Here is a tiny trained network, its code and every weight. The questions are about switching its units off for an input and a class, where a switched-off unit gives its printed mean instead of its output.

import numpy as np


def w(rows, s, z=0):
    codes = np.array(rows[::2]) - 128.0
    scale = np.full(codes.shape[1], s)
    scale[-1] = z or s
    return codes * scale


def f(y):
    return y / 2 * (1 + np.tanh(0.7978845608 * (y + 0.044715 * y**3)))


def log_softmax(a):
    a = a - a.max(-1, keepdims=True)
    return a - np.log(np.exp(a).sum(-1, keepdims=True))


def net(x, mask):
    res = np.array(x, float).reshape(1, 4) / 4 @ E
    y = f(res @ A[0][:, :-1].T + A[0][:, -1])
    res = res + np.where(mask, y, B[0][:, -1]) @ B[0][:, :-1]
    return log_softmax(res[-1] @ U[:, :-1].T + U[:, -1])


A, B = {}, {}
E = w([
[177,10,115,118,79],'x0',
[129,127,128,128,128],'x1',
[159,112,84,253,159],'x2',
[46,101,195,190,107],'x3',
],0.016)
A[0] = w([
[133,6,113,138,94,60],'neuron 0',
[89,100,182,145,130,158],'neuron 1',
[152,124,66,99,141,140],'neuron 2',
[147,92,99,103,92,19],'neuron 3',
[124,104,70,193,173,143],'neuron 4',
[105,109,176,65,106,97],'neuron 5',
[149,114,103,168,164,114],'neuron 6',
[127,148,148,65,51,104],'neuron 7',
[131,113,84,177,127,56],'neuron 8',
[151,116,114,125,62,148],'neuron 9',
[84,107,175,148,95,141],'neuron 10',
[166,137,54,79,155,170],'neuron 11',
[89,124,136,47,130,87],'neuron 12',
[60,173,110,125,193,4],'neuron 13',
[122,63,106,120,57,29],'neuron 14',
[70,85,185,164,120,163],'neuron 15',
],0.017,0.003)
B[0] = w([
[181,153,102,106,158,255],'neuron 0',
[67,156,67,102,104,193],'neuron 1',
[52,156,121,105,89,188],'neuron 2',
[124,150,143,109,150,181],'neuron 3',
[161,73,166,202,104,218],'neuron 4',
[166,74,170,187,117,209],'neuron 5',
[143,84,154,181,120,185],'neuron 6',
[134,74,189,204,121,210],'neuron 7',
[171,101,161,167,123,184],'neuron 8',
[167,177,107,92,146,174],'neuron 9',
[91,135,96,79,100,199],'neuron 10',
[7,172,72,109,68,216],'neuron 11',
[130,54,140,151,142,208],'neuron 12',
[167,162,134,89,220,199],'neuron 13',
[139,189,150,86,203,208],'neuron 14',
[40,137,86,88,90,221],'neuron 15',
],0.013,0.02)
U = w([
[105,142,82,92,14,253],'0',
[175,49,188,150,89,78],'1',
[173,183,143,87,251,41],'2',
],0.017,0.0027)

Each question gives the input, the list of numbers given to net, and the class t.
The units are the neurons (one row each of A and B). Each row of codes is followed by its name. A weight is (code - 128) times the scale printed after its matrix; where a second scale follows, it is the last column's (A, B and U).
mask holds one flag per neuron, in row order. A switched-off neuron (its flag False) gives its mean, the last column of its row in B, instead of its output. The means were averaged over made-up inputs and are rounded, as every weight is.
A unit's drop is (log p(t) with every unit on - log p(t) with that unit switched off) / (log p(t) with every unit on - log p(t) with every unit switched off).
The circuit of an input: a set's keep is (log p(t) with only the set's units on - log p(t) with every unit switched off) / (log p(t) with every unit on - log p(t) with every unit switched off). Starting from the 12 units with the biggest drops (on a tie, the unit counted first), units are removed one at a time, each time the one whose removal leaves the highest keep (on an exact tie, the one counted first), for as long as the keep stays at least 0.8.
units of the circuit, in order: the units of the circuit, biggest drop first
k most important neurons: the k neurons with the biggest drops, biggest first
drop of u: that unit's drop, to one decimal
input [6,-2,-6,-5], class 1: units of the circuit, in order => [neuron 7]
input [-6,2,6,4], class 1: 3 most important neurons => [neuron 4; neuron 14; neuron 0]
input [-2,8,3,2], class 1: 2 most important neurons => [neuron 11; neuron 14]
input [-6,-5,-4,5], class 2: 2 most important neurons => [neuron 13; neuron 11]
input [-5,1,6,-6], class 0: 2 most important neurons => [neuron 11; neuron 7]
input [-2,0,-1,1], class 2: 4 most important neurons => [neuron 11; neuron 4; neuron 15; neuron 2]
input [6,0,4,-7], class 0: 3 most important neurons => [neuron 11; neuron 2; neuron 13]
input [8,-6,5,-8], class 0: 2 most important neurons => [neuron 11; neuron 2]
input [8,8,0,7], class 2: 3 most important neurons => [neuron 14; neuron 0; neuron 11]
input [6,-5,-4,3], class 2: drop of neuron 14 => 0.5
input [8,7,-5,5], class 2: drop of neuron 14 => 0.7
input [7,-1,-2,-5], class 2: drop of neuron 14 => 0.8
